Below are the code and all the weights of a small trained network. Each question names an input and a class and asks about switching units off, where a switched-off unit gives its printed mean instead of its output.

import numpy as np


def w(rows, s, z=0):
    codes = np.array(rows[::2]) - 128.0
    scale = np.full(codes.shape[1], s)
    scale[-1] = z or s
    return codes * scale


def f(y):
    return np.maximum(y, 0)


def log_softmax(a):
    a = a - a.max(-1, keepdims=True)
    return a - np.log(np.exp(a).sum(-1, keepdims=True))


def net(x, mask):
    res = np.array(x, float).reshape(1, 7) / 4 @ E
    y = f(res @ A[0][:, :-1].T + A[0][:, -1])
    res = res + np.where(mask, y, B[0][:, -1]) @ B[0][:, :-1]
    return log_softmax(res[-1] @ U[:, :-1].T + U[:, -1])


A, B = {}, {}
E = w([
[92,218,115,151,169,175],'x0',
[199,134,98,196,164,163],'x1',
[181,175,169,20,57,180],'x2',
[142,227,249,172,149,69],'x3',
[202,124,124,120,139,145],'x4',
[119,159,140,118,108,115],'x5',
[121,124,101,58,221,118],'x6',
],0.011)
A[0] = w([
[200,151,161,153,163,122,179],'n1',
[66,106,110,67,122,99,183],'n2',
[76,138,103,169,89,168,195],'n3',
[148,93,145,60,140,99,171],'n4',
[79,137,191,167,97,71,126],'n5',
[131,148,148,84,101,176,169],'n6',
[100,127,106,57,167,153,230],'n7',
[220,128,87,145,105,178,132],'n8',
[170,105,70,158,121,200,253],'n9',
[65,36,95,70,79,71,184],'n10',
[108,172,156,194,4,101,181],'n11',
],0.012,0.0049)
B[0] = w([
[119,154,192,57,176,58,203],'n1',
[104,197,62,182,44,66,202],'n2',
[219,86,101,171,143,198,186],'n3',
[66,133,120,75,91,50,189],'n4',
[88,126,252,164,86,176,213],'n5',
[162,241,91,16,77,199,200],'n6',
[83,241,15,147,102,106,213],'n7',
[121,18,93,45,132,89,204],'n8',
[159,11,74,106,207,169,231],'n9',
[147,113,84,205,54,84,246],'n10',
[185,43,254,162,93,192,239],'n11',
],0.0078,0.013)
U = w([
[121,97,23,233,182,184,99],'0',
[106,189,198,214,251,11,250],'1',
[73,254,116,53,114,188,167],'2',
[194,123,125,54,85,157,188],'3',
[161,125,186,214,95,172,124],'4',
[110,156,102,141,52,14,31],'5',
[94,151,181,81,96,108,3],'6',
[143,100,112,61,190,67,130],'7',
],0.011,0.0045)

Each question gives the input, the list of numbers given to net, and the class t.
The units are the neurons (one row each of A and B). Each row of codes is followed by its name. A weight is (code - 128) times the scale printed after its matrix; where a second scale follows, it is the last column's (A, B and U).
mask holds one flag per neuron, in row order. A switched-off neuron (its flag False) gives its mean, the last column of its row in B, instead of its output. The means were averaged over made-up inputs and are rounded, as every weight is.
A unit's drop is (log p(t) with every unit on - log p(t) with that unit switched off) / (log p(t) with every unit on - log p(t) with every unit switched off).
The circuit of an input: a set's keep is (log p(t) with only the set's units on - log p(t) with every unit switched off) / (log p(t) with every unit on - log p(t) with every unit switched off). Starting from all 11 units, units are removed one at a time, each time the one whose removal leaves the highest keep (on an exact tie, the one counted first), for as long as the keep stays at least 0.8.
units of the circuit, in order: the units of the circuit, biggest drop first
k most important neurons: the k neurons with the biggest drops, biggest first
drop when u is switched off: that unit's drop, to one decimal
input [8,-4,-6,3,-2,-5,-2], class 4: units of the circuit, in order => [n3; n5]
input [2,-8,4,-5,8,1,8], class 2: units of the circuit, in order => [n7]
input [1,4,4,-3,7,4,0], class 7: units of the circuit, in order => [n8; n11; n9]
input [2,3,-3,2,7,-2,-5], class 7: units of the circuit, in order => [n1; n8; n10]
input [5,6,0,-2,7,-4,5], class 7: units of the circuit, in order => [n8; n1]
input [-7,2,-2,3,-2,7,3], class 1: 3 most important neurons => [n6; n8; n7]
input [-5,-7,-2,8,7,3,2], class 1: 2 most important neurons => [n6; n8]
input [-7,7,4,4,-8,-1,7], class 1: 3 most important neurons => [n6; n8; n9]
input [-5,6,2,-4,-6,-4,6], class 0: 2 most important neurons => [n9; n1]
input [-4,-5,0,-4,-7,-1,-6], class 4: 2 most important neurons => [n11; n3]
input [-7,-7,-5,8,-8,-5,7], class 5: 2 most important neurons => [n2; n10]
input [6,5,8,-2,-8,4,-3], class 3: 2 most important neurons => [n11; n3]
input [8,1,1,-8,-7,7,6], class 0: 3 most important neurons => [n3; n9; n1]
input [0,6,2,7,2,-3,-1], class 1: units of the circuit, in order => [n1]
input [-2,5,7,-7,7,-1,3], class 7: 3 most important neurons => [n8; n9; n11]
input [-3,-8,5,-1,3,7,-3], class 5: 4 most important neurons => [n10; n2; n4; n9]
input [-7,-3,-5,7,2,-1,-4], class 4: drop when n6 is switched off => 0.0
input [4,-7,-3,0,2,-5,6], class 5: drop when n6 is switched off => 0.1
input [-3,-7,5,6,1,0,3], class 2: drop when n6 is switched off => 0.5
input [3,-4,-5,-5,-3,-1,8], class 5: units of the circuit, in order => [n2]
